Below are the code and all the weights of a small trained network. Each question names an input and a target symbol and asks about switching units off, where a switched-off unit gives its printed mean instead of its output.

import numpy as np


def w(rows, s, z=0):
    codes = np.array(rows[::2]) - 128.0
    scale = np.full(codes.shape[1], s)
    scale[-1] = z or s
    return codes * scale


def norm(h):
    return h / np.sqrt((h * h).mean(-1, keepdims=True) + 1e-5)


def f(y):
    return np.maximum(y, 0)


def softmax(a):
    e = np.exp(a - a.max(-1, keepdims=True))
    return e / e.sum(-1, keepdims=True)


def log_softmax(a):
    a = a - a.max(-1, keepdims=True)
    return a - np.log(np.exp(a).sum(-1, keepdims=True))


def net(x, mask):
    ids = ['ΔΞΣΨαβγζηθλπτφω'.index(c) for c in x.split()]
    T = len(ids)
    res = E[ids] + P[:T]
    r = norm(res)
    for j in range(3):
        rows = slice(2 * j, 2 * j + 2)
        q, k, v = (r @ M[0][rows].T for M in (Q, K, V))
        z = softmax(np.where(np.tri(T) > 0, q @ k.T / 2**0.5, -1e9)) @ v
        o = O[0][rows]
        res = res + np.where(mask[j], z, o[:, -1]) @ o[:, :-1]
    y = f(norm(res) @ A[0][:, :-1].T + A[0][:, -1])
    res = res + np.where(mask[3:15], y, B[0][:, -1]) @ B[0][:, :-1]
    return log_softmax(norm(res)[-1] @ U[:, :-1].T + U[:, -1])


Q, K, V, O, A, B = {}, {}, {}, {}, {}, {}
E = w([
[136,109,68,185,97],'Δ',
[152,132,109,57,71],'Ξ',
[9,98,112,156,86],'Σ',
[222,111,211,113,88],'Ψ',
[20,105,109,161,160],'α',
[105,67,110,117,75],'β',
[161,89,63,115,135],'γ',
[105,118,154,93,96],'ζ',
[181,162,127,129,32],'η',
[56,163,100,152,117],'θ',
[30,170,181,199,154],'λ',
[181,105,129,134,17],'π',
[94,54,93,168,33],'τ',
[22,99,57,100,92],'φ',
[122,135,140,231,66],'ω',
],0.014)
P = w([
[147,122,73,147,187],'0',
[111,120,187,105,98],'1',
[117,180,30,44,4],'2',
[106,123,183,107,103],'3',
[119,185,33,40,5],'4',
[105,123,181,106,106],'5',
],0.015)
Q[0] = w([
[113,217,93,83,131],'h1',
[172,85,197,130,168],'h1',
[117,123,42,38,148],'h2',
[162,184,31,187,93],'h2',
[106,65,123,141,131],'h3',
[173,106,250,103,180],'h3',
],0.028)
K[0] = w([
[147,189,77,142,210],'h1',
[150,111,251,93,111],'h1',
[146,96,98,89,252],'h2',
[210,137,90,238,164],'h2',
[97,60,167,120,150],'h3',
[46,162,166,25,11],'h3',
],0.023)
V[0] = w([
[78,44,127,143,79],'h1',
[109,75,226,105,51],'h1',
[227,150,118,253,114],'h2',
[155,58,51,94,156],'h2',
[71,178,164,102,19],'h3',
[154,227,114,110,105],'h3',
],0.025)
O[0] = w([
[69,77,114,167,96,255],'h1',
[135,56,55,128,151,45],'h1',
[156,165,4,170,163,98],'h2',
[192,87,136,103,204,117],'h2',
[105,168,31,91,166,90],'h3',
[128,132,120,54,129,70],'h3',
],0.019,0.0089)
A[0] = w([
[9,140,146,167,192,3],'n1',
[55,129,155,127,253,130],'n2',
[149,108,46,91,119,150],'n3',
[194,97,90,146,74,56],'n4',
[194,178,74,183,147,3],'n5',
[123,159,199,57,174,117],'n6',
[102,82,180,200,138,156],'n7',
[163,100,219,134,105,66],'n8',
[133,203,140,159,95,133],'n9',
[89,144,120,65,76,112],'n10',
[192,86,152,94,182,152],'n11',
[163,157,189,171,209,68],'n12',
],0.023,0.0067)
B[0] = w([
[118,193,149,52,216,164],'n1',
[114,209,82,139,81,153],'n2',
[164,158,215,119,143,211],'n3',
[158,75,143,136,81,160],'n4',
[2,92,129,119,119,176],'n5',
[84,115,126,143,33,199],'n6',
[180,177,154,176,131,248],'n7',
[50,155,89,98,182,254],'n8',
[200,139,77,125,154,227],'n9',
[210,124,102,160,125,199],'n10',
[144,138,112,135,224,172],'n11',
[153,58,91,73,58,197],'n12',
],0.038,0.012)
U = w([
[170,109,121,212,108,184],'Δ',
[142,139,93,80,10,93],'Ξ',
[51,144,154,126,121,139],'Σ',
[240,100,168,58,145,105],'Ψ',
[111,214,151,166,197,23],'α',
[38,77,123,134,194,143],'β',
[158,130,139,168,228,168],'γ',
[83,95,118,14,128,111],'ζ',
[236,208,70,171,113,11],'η',
[121,179,169,158,92,212],'θ',
[89,210,79,78,194,43],'λ',
[166,74,46,99,111,167],'π',
[120,46,128,145,90,252],'τ',
[128,95,222,83,129,176],'φ',
[58,153,31,189,123,129],'ω',
],0.011,0.003)

Each question gives the input, a string of symbols that net reads in full, and the target symbol t.
The units are the heads (2 rows each of Q, K, V and O) and the neurons (one row each of A and B). Each row of codes is followed by its name. A weight is (code - 128) times the scale printed after its matrix; where a second scale follows, it is the last column's (O, A, B and U).
mask holds one flag per unit, heads first, then neurons. A switched-off unit (its flag False) gives its mean, the last column of its rows in O or B, instead of its output. The means were averaged over made-up inputs and are rounded, as every weight is.
A unit's drop is (log p(t) with every unit on - log p(t) with that unit switched off) / (log p(t) with every unit on - log p(t) with every unit switched off).
The circuit of an input: a set's keep is (log p(t) with only the set's units on - log p(t) with every unit switched off) / (log p(t) with every unit on - log p(t) with every unit switched off). Starting from the 12 units with the biggest drops (on a tie, the unit counted first), units are removed one at a time, each time the one whose removal leaves the highest keep (on an exact tie, the one counted first), for as long as the keep stays at least 0.8.
units of the circuit, in order: the units of the circuit, biggest drop first
k most important neurons: the k neurons with the biggest drops, biggest first
which heads matter: for each layer, one digit per head in row order, 1 if its drop is at least 0.15 and else 0, layers parted by /
input π ω λ, target β: which heads matter : 010
input θ β β τ ω, target Ξ: most important neuron : [n6]
input Ψ τ γ, target τ: 2 most important neurons : [n5, n4]
input η φ λ γ φ, target λ: units of the circuit, in order : [h2, n5, h3, n3]
input Σ Ξ Δ, target α: which heads matter : 010
input γ Ξ λ φ Δ π, target π: which heads matter : 101
input ω η φ γ ζ, target ω: units of the circuit, in order : [n5, h2]
input Ξ α θ ω, target ω: which heads matter : 111
input Ψ λ Σ, target τ: which heads matter : 011
input θ α Ξ Ψ, target Ψ: units of the circuit, in order : [h1, n3]
input ζ ω π, target φ: units of the circuit, in order : [h2, h3]
input Ξ Σ λ Ξ θ ζ, target ζ: units of the circuit, in order : [h3, h2]
input Ψ β λ, target τ: which heads matter : 011
input α γ π, target θ: which heads matter : 111
input θ λ τ Ξ, target Ξ: units of the circuit, in order : [n6, h3, h2, n10]
input Σ β Ξ, target α: units of the circuit, in order : [h3, h2, n8, n7]
input β Δ Ψ Δ γ, target γ: which heads matter : 011
input η ζ λ ω, target ω: units of the circuit, in order : [h2]
input η γ α Δ π, target λ: which heads matter : 111
input ω γ θ λ λ, target ω: which heads matter : 010
input Σ τ φ, target α: which heads matter : 010
input τ ω Ψ λ ω, target Δ: which heads matter : 111
input λ Σ Δ γ β Ψ, target Ψ: 2 most important neurons : [n3, n10]
input π γ γ Ξ θ, target β: most important neuron : [n5]
